Below are the code and all the weights of a small trained network. Each question names an input and a target symbol and asks about switching units off, where a switched-off unit gives its printed mean instead of its output.

import numpy as np


def w(rows, s, z=0):
    codes = np.array(rows[::2]) - 128.0
    scale = np.full(codes.shape[1], s)
    scale[-1] = z or s
    return codes * scale


def norm(h):
    return h / np.sqrt((h * h).mean(-1, keepdims=True) + 1e-5)


def f(y):
    return np.maximum(y, 0)


def softmax(a):
    e = np.exp(a - a.max(-1, keepdims=True))
    return e / e.sum(-1, keepdims=True)


def log_softmax(a):
    a = a - a.max(-1, keepdims=True)
    return a - np.log(np.exp(a).sum(-1, keepdims=True))


def net(x, mask):
    ids = ['ΞΠΦαβζηλστψω'.index(c) for c in x.split()]
    T = len(ids)
    res = E[ids] + P[:T]
    u = 0
    for l in range(2):
        r = norm(res)
        for j in range(2):
            rows = slice(2 * j, 2 * j + 2)
            q, k, v = (r @ M[l][rows].T for M in (Q, K, V))
            z = softmax(np.where(np.tri(T) > 0, q @ k.T / 2**0.5, -1e9)) @ v
            o = O[l][rows]
            res = res + np.where(mask[u + j], z, o[:, -1]) @ o[:, :-1]
        u += 2
        y = f(norm(res) @ A[l][:, :-1].T + A[l][:, -1])
        res = res + np.where(mask[u : u + 16], y, B[l][:, -1]) @ B[l][:, :-1]
        u += 16
    return log_softmax(norm(res)[-1] @ U[:, :-1].T + U[:, -1])


Q, K, V, O, A, B = {}, {}, {}, {}, {}, {}
E = w([
[75,52,123,128],'Ξ',
[156,182,92,57],'Π',
[179,175,99,59],'Φ',
[54,142,148,41],'α',
[172,22,117,164],'β',
[196,94,59,132],'ζ',
[191,132,176,5],'η',
[45,152,69,146],'λ',
[213,116,176,107],'σ',
[39,149,85,142],'τ',
[146,73,223,138],'ψ',
[64,73,156,252],'ω',
],0.0031)
P = w([
[115,3,59,24],'0',
[117,41,95,51],'1',
[127,67,124,73],'2',
[140,92,134,104],'3',
[136,125,166,130],'4',
[148,167,185,166],'5',
[154,195,186,188],'6',
[155,208,192,204],'7',
],0.0019)
Q[0] = w([
[101,82,127,226],'0.h0',
[253,124,121,150],'0.h0',
[195,108,144,188],'0.h1',
[195,138,104,170],'0.h1',
],0.0062)
K[0] = w([
[90,189,167,19],'0.h0',
[3,118,61,121],'0.h0',
[2,162,136,103],'0.h1',
[65,146,110,125],'0.h1',
],0.0053)
V[0] = w([
[33,117,217,117],'0.h0',
[9,95,187,108],'0.h0',
[133,128,113,134],'0.h1',
[61,158,114,121],'0.h1',
],0.0014)
O[0] = w([
[238,149,184,122,149],'0.h0',
[254,180,149,49,255],'0.h0',
[97,82,138,109,126],'0.h1',
[185,148,131,140,112],'0.h1',
],0.00084,0.00051)
A[0] = w([
[128,128,130,128,107],'0.n0',
[36,194,10,169,3],'0.n1',
[173,97,207,141,61],'0.n2',
[255,70,60,189,69],'0.n3',
[109,43,101,107,189],'0.n4',
[91,93,77,167,127],'0.n5',
[178,214,10,103,98],'0.n6',
[10,188,129,49,20],'0.n7',
[121,133,122,131,117],'0.n8',
[121,149,38,168,84],'0.n9',
[187,171,100,189,102],'0.n10',
[211,162,127,91,105],'0.n11',
[163,95,30,135,103],'0.n12',
[160,130,131,109,83],'0.n13',
[134,87,112,243,27],'0.n14',
[110,61,147,203,114],'0.n15',
],0.0043,0.0015)
B[0] = w([
[128,128,126,124,128],'0.n0',
[125,162,179,21,172],'0.n1',
[139,76,189,95,175],'0.n2',
[238,47,92,122,183],'0.n3',
[116,66,122,80,252],'0.n4',
[94,141,117,92,191],'0.n5',
[90,76,60,141,190],'0.n6',
[245,56,88,118,177],'0.n7',
[129,131,130,123,131],'0.n8',
[162,139,122,94,150],'0.n9',
[162,113,114,171,150],'0.n10',
[129,145,56,90,191],'0.n11',
[132,83,112,81,178],'0.n12',
[125,132,112,113,147],'0.n13',
[161,80,68,170,168],'0.n14',
[71,92,115,129,209],'0.n15',
],0.011,0.0029)
Q[1] = w([
[133,69,59,75],'1.h0',
[102,127,88,151],'1.h0',
[175,116,118,102],'1.h1',
[105,2,83,61],'1.h1',
],0.019)
K[1] = w([
[183,222,205,163],'1.h0',
[103,171,105,189],'1.h0',
[126,94,181,171],'1.h1',
[161,198,167,248],'1.h1',
],0.013)
V[1] = w([
[234,104,178,110],'1.h0',
[93,242,135,32],'1.h0',
[149,92,253,86],'1.h1',
[198,188,99,28],'1.h1',
],0.012)
O[1] = w([
[153,203,173,141,255],'1.h0',
[154,137,152,11,96],'1.h0',
[172,103,198,174,179],'1.h1',
[179,220,154,116,151],'1.h1',
],0.011,0.0063)
A[1] = w([
[3,177,110,136,138],'1.n0',
[148,88,113,158,123],'1.n1',
[110,125,142,133,115],'1.n2',
[52,139,132,133,107],'1.n3',
[77,79,174,117,125],'1.n4',
[76,112,92,64,49],'1.n5',
[81,132,213,65,72],'1.n6',
[192,185,145,151,2],'1.n7',
[39,131,157,166,30],'1.n8',
[55,80,67,109,93],'1.n9',
[117,171,117,192,97],'1.n10',
[138,127,173,160,114],'1.n11',
[91,120,107,86,95],'1.n12',
[67,158,126,150,136],'1.n13',
[46,154,190,32,134],'1.n14',
[106,85,214,94,124],'1.n15',
],0.0065,0.0023)
B[1] = w([
[221,68,23,94,186],'1.n0',
[69,157,173,106,205],'1.n1',
[122,112,115,107,139],'1.n2',
[159,110,84,63,157],'1.n3',
[88,82,179,71,208],'1.n4',
[73,238,127,213,190],'1.n5',
[152,9,60,64,210],'1.n6',
[31,199,149,102,197],'1.n7',
[143,39,41,46,157],'1.n8',
[60,247,204,187,232],'1.n9',
[124,90,120,254,172],'1.n10',
[69,150,107,149,194],'1.n11',
[89,188,120,180,174],'1.n12',
[151,71,100,193,155],'1.n13',
[103,44,38,2,251],'1.n14',
[85,89,207,58,235],'1.n15',
],0.0097,0.0024)
U = w([
[58,49,79,180,58],'Ξ',
[91,209,51,152,160],'Π',
[183,217,188,186,111],'Φ',
[166,209,187,186,76],'α',
[188,21,226,185,123],'β',
[172,123,139,41,120],'ζ',
[23,77,112,135,255],'η',
[59,215,47,149,79],'λ',
[40,78,248,148,61],'σ',
[254,90,21,180,125],'τ',
[181,155,151,40,154],'ψ',
[162,131,135,50,102],'ω',
],0.0093,0.0062)

Each question gives the input, a string of symbols that net reads in full, and the target symbol t.
The units are the heads (2 rows each of Q, K, V and O) and the neurons (one row each of A and B). Each row of codes is followed by its name. A weight is (code - 128) times the scale printed after its matrix; where a second scale follows, it is the last column's (O, A, B and U).
mask holds one flag per unit, layer by layer, with each layer's heads first. A switched-off unit (its flag False) gives its mean, the last column of its rows in O or B, instead of its output. The means were averaged over made-up inputs and are rounded, as every weight is.
A unit's drop is (log p(t) with every unit on - log p(t) with that unit switched off) / (log p(t) with every unit on - log p(t) with every unit switched off).
The circuit of an input: a set's keep is (log p(t) with only the set's units on - log p(t) with every unit switched off) / (log p(t) with every unit on - log p(t) with every unit switched off). Starting from the 12 units with the biggest drops (on a tie, the unit counted first), units are removed one at a time, each time the one whose removal leaves the highest keep (on an exact tie, the one counted first), for as long as the keep stays at least 0.8.
circuit, biggest first: the units of the circuit, biggest drop first
most important unit: the unit with the biggest drop
top k neurons: the k neurons with the biggest drops, biggest first
k most important neurons of layer l: the k neurons of layer l with the biggest drops, biggest first
which heads matter: for each layer, one digit per head in row order, 1 if its drop is at least 0.15 and else 0, layers parted by /
drop when u is switched off: that unit's drop, to one decimal
input Ξ ζ Ξ ζ Ξ, target τ: top 2 neurons	(0.n3; 1.n0)
input Ξ Π Φ, target λ: most important unit	0.n6
input α λ τ, target ψ: circuit, biggest first	(0.n1; 1.h1)
input Ξ Ξ Ξ, target σ: 2 most important neurons of layer 1	(1.n9; 1.n14)
input ζ η Π Ξ ζ ψ λ Π, target β: circuit, biggest first	(1.h1; 0.n2)
input Ξ Ξ Π Ξ Ξ ω Ξ ψ, target η: which heads matter	00 / 11
input Ξ Π σ τ λ Ξ, target ψ: circuit, biggest first	(0.n1; 1.h0)
input Ξ τ λ σ Ξ, target Φ: which heads matter	00 / 11
input Π ψ α, target β: circuit, biggest first	(1.h1; 0.n11)
input ω Ξ Ξ ζ, target τ: circuit, biggest first	(0.n3; 1.h0)
input Π ψ Ξ, target β: circuit, biggest first	(1.h1; 0.n2)
input ζ Π Π Π Ξ, target Π: 2 most important neurons of layer 0	(0.n6; 0.n4)
input Π α λ Ξ ψ Π ζ, target β: top 4 neurons	(0.n11; 0.n12; 0.n3; 0.n6)
input Ξ λ Ξ Ξ η σ σ ζ, target Φ: circuit, biggest first	(1.h0)
input λ Π β, target β: 3 most important neurons of layer 0	(0.n3; 0.n6; 0.n11)
input σ Π ζ ζ Π, target τ: top 2 neurons	(0.n6; 0.n1)
input Π Π α λ σ Π, target Φ: top 2 neurons	(0.n15; 0.n6)
input Π ω Π Ξ λ Φ Π Π, target Π: top 2 neurons	(0.n7; 0.n6)
input Ξ α η τ η Π τ, target ψ: which heads matter	00 / 10
input τ Φ Π Π ψ Ξ, target β: circuit, biggest first	(1.h1)
input Ξ τ β λ τ τ ω Π, target η: which heads matter	00 / 01
input τ Ξ β, target β: top 3 neurons	(0.n3; 1.n14; 0.n11)
input ω Ξ ω λ Ξ Ξ ζ, target τ: which heads matter	00 / 00
input Φ Π τ Ξ ψ ψ τ, target β: which heads matter	00 / 01
input Ξ ζ τ Ξ Π Π, target Π: drop when 0.n6 is switched off	0.3
input ζ Ξ α, target Φ: drop when 0.n7 is switched off	0.3
input Ξ β ζ Ξ Ξ ω Π, target η: drop when 1.n9 is switched off	0.0
input β Π Π Ξ τ Π λ, target ψ: circuit, biggest first	(0.n1)
input Π Ξ λ ψ Π ζ Π, target τ: drop when 0.n6 is switched off	0.9
